Here is a tiny trained network, its code and every weight. The questions are about switching its units off for an input and a class, where a switched-off unit gives its printed mean instead of its output.

import numpy as np


def w(rows, s, z=0):
    codes = np.array(rows[::2]) - 128.0
    scale = np.full(codes.shape[1], s)
    scale[-1] = z or s
    return codes * scale


def norm(h):
    return h / np.sqrt((h * h).mean(-1, keepdims=True) + 1e-5)


def f(y):
    return np.maximum(y, 0)


def log_softmax(a):
    a = a - a.max(-1, keepdims=True)
    return a - np.log(np.exp(a).sum(-1, keepdims=True))


def net(x, mask):
    res = np.array(x, float).reshape(1, 2) / 4 @ E
    u = 0
    for l in range(2):
        y = f(norm(res) @ A[l][:, :-1].T + A[l][:, -1])
        res = res + np.where(mask[u : u + 11], y, B[l][:, -1]) @ B[l][:, :-1]
        u += 11
    return log_softmax(norm(res)[-1] @ U[:, :-1].T + U[:, -1])


A, B = {}, {}
E = w([
[111,253,202,176,164,122,41,164,123,118,124],'x0',
[66,142,164,64,122,79,100,168,60,198,164],'x1',
],0.0039)
A[0] = w([
[133,89,73,179,83,147,198,118,148,108,104,38],'L0N1',
[153,166,156,219,179,208,77,125,200,39,74,115],'L0N2',
[145,137,98,145,80,147,94,124,95,131,107,59],'L0N3',
[194,122,35,155,117,186,149,3,203,66,42,50],'L0N4',
[182,116,91,159,144,149,184,61,217,75,51,93],'L0N5',
[173,197,169,193,162,180,121,142,180,71,102,99],'L0N6',
[127,171,137,222,167,132,118,103,146,98,96,65],'L0N7',
[140,132,165,165,103,113,154,104,128,153,148,99],'L0N8',
[150,152,139,98,138,150,125,109,155,140,187,74],'L0N9',
[117,220,234,141,179,97,58,188,93,128,105,5],'L0N10',
[121,129,128,151,114,158,136,113,143,161,158,97],'L0N11',
],0.004,0.0028)
B[0] = w([
[59,118,143,77,142,157,140,194,20,174,153,193],'L0N1',
[177,115,122,123,33,76,118,56,93,130,56,237],'L0N2',
[114,120,125,129,153,117,125,126,103,116,119,128],'L0N3',
[51,104,146,163,192,193,171,182,125,86,209,254],'L0N4',
[119,107,188,150,132,175,183,162,169,99,184,235],'L0N5',
[149,178,125,119,68,73,75,58,121,178,77,211],'L0N6',
[138,120,114,106,124,79,96,80,100,141,76,179],'L0N7',
[135,153,144,117,126,153,128,120,135,130,121,128],'L0N8',
[140,146,135,117,119,126,138,117,147,108,126,128],'L0N9',
[70,82,28,126,156,254,171,145,152,148,140,254],'L0N10',
[101,113,142,120,139,111,142,148,112,120,122,128],'L0N11',
],0.0045,0.0052)
A[1] = w([
[133,91,91,102,128,105,149,132,117,121,133,168],'L1N1',
[163,90,128,156,136,175,184,152,166,72,161,93],'L1N2',
[118,149,104,165,149,159,108,115,147,115,92,112],'L1N3',
[114,174,254,131,135,76,70,166,112,117,154,76],'L1N4',
[128,89,140,140,130,154,164,133,141,98,154,73],'L1N5',
[118,147,133,142,202,146,127,198,148,113,192,6],'L1N6',
[211,109,137,140,132,72,108,111,177,84,92,111],'L1N7',
[122,164,145,150,145,143,98,128,142,145,129,61],'L1N8',
[101,160,78,126,118,153,82,111,110,166,110,120],'L1N9',
[103,118,124,128,160,145,162,162,135,118,168,98],'L1N10',
[118,111,95,113,148,116,135,153,110,163,148,119],'L1N11',
],0.0081,0.0021)
B[1] = w([
[105,146,105,130,148,139,52,112,214,107,93,207],'L1N1',
[72,84,163,161,123,189,126,171,74,118,187,246],'L1N2',
[152,129,102,107,132,50,101,185,147,93,116,183],'L1N3',
[172,146,136,172,141,67,120,211,89,64,156,139],'L1N4',
[92,137,169,127,132,182,157,120,99,158,178,219],'L1N5',
[139,51,183,201,26,208,213,26,58,142,184,219],'L1N6',
[177,188,131,197,52,88,155,97,3,159,112,157],'L1N7',
[122,74,108,88,95,143,132,107,160,157,107,155],'L1N8',
[103,90,164,140,156,136,110,176,172,69,163,248],'L1N9',
[157,145,157,140,110,137,181,77,86,140,161,254],'L1N10',
[184,157,123,135,149,138,182,103,122,143,101,231],'L1N11',
],0.0061,0.0058)
U = w([
[75,107,104,140,147,131,34,226,254,56,104,100],'0',
[184,195,141,99,215,15,148,237,93,139,149,5],'1',
[84,80,181,167,125,210,198,131,75,128,220,233],'2',
[151,139,74,38,184,121,169,26,199,212,64,79],'3',
[173,184,133,196,45,58,89,53,75,104,50,122],'4',
],0.0092,0.0024)

Each question gives the input, the list of numbers given to net, and the class t.
The units are the neurons (one row each of A and B). Each row of codes is followed by its name. A weight is (code - 128) times the scale printed after its matrix; where a second scale follows, it is the last column's (A, B and U).
mask holds one flag per neuron, layer by layer. A switched-off neuron (its flag False) gives its mean, the last column of its row in B, instead of its output. The means were averaged over made-up inputs and are rounded, as every weight is.
A unit's drop is (log p(t) with every unit on - log p(t) with that unit switched off) / (log p(t) with every unit on - log p(t) with every unit switched off).
The circuit of an input: a set's keep is (log p(t) with only the set's units on - log p(t) with every unit switched off) / (log p(t) with every unit on - log p(t) with every unit switched off). Starting from the 12 units with the biggest drops (on a tie, the unit counted first), units are removed one at a time, each time the one whose removal leaves the highest keep (on an exact tie, the one counted first), for as long as the keep stays at least 0.8.
units of the circuit, in order: the units of the circuit, biggest drop first
top k neurons: the k neurons with the biggest drops, biggest first
k most important neurons of layer l: the k neurons of layer l with the biggest drops, biggest first
drop when u is switched off: that unit's drop, to one decimal
input [-3,8], class 1: top 4 neurons	[L0N10, L0N4, L1N6, L1N4]
input [1,-3], class 4: units of the circuit, in order	[L0N6, L0N2]
input [5,1], class 0: top neuron	[L0N10]
input [-2,1], class 3: 4 most important neurons of layer 0	[L0N5, L0N4, L0N10, L0N6]
input [-1,6], class 1: top 2 neurons	[L0N4, L0N10]
input [-1,5], class 1: units of the circuit, in order	[L0N10, L1N6, L1N4, L1N2]
input [-4,4], class 3: top 2 neurons	[L0N4, L0N5]
input [-8,5], class 3: top 2 neurons	[L0N4, L0N5]
input [4,2], class 0: top 2 neurons	[L0N4, L0N5]
input [8,0], class 0: top 2 neurons	[L0N10, L1N9]
input [-4,3], class 3: 3 most important neurons of layer 0	[L0N4, L0N5, L0N10]
input [-7,3], class 3: 3 most important neurons of layer 0	[L0N4, L0N5, L0N10]
input [8,3], class 0: top 2 neurons	[L0N4, L0N10]
input [2,-2], class 4: most important neuron of layer 0	[L0N2]
input [7,0], class 0: top 2 neurons	[L0N10, L1N9]
input [-4,6], class 3: drop when L0N4 is switched off	0.3
input [-1,3], class 1: drop when L1N4 is switched off	0.4
input [-2,6], class 1: drop when L1N6 is switched off	0.2
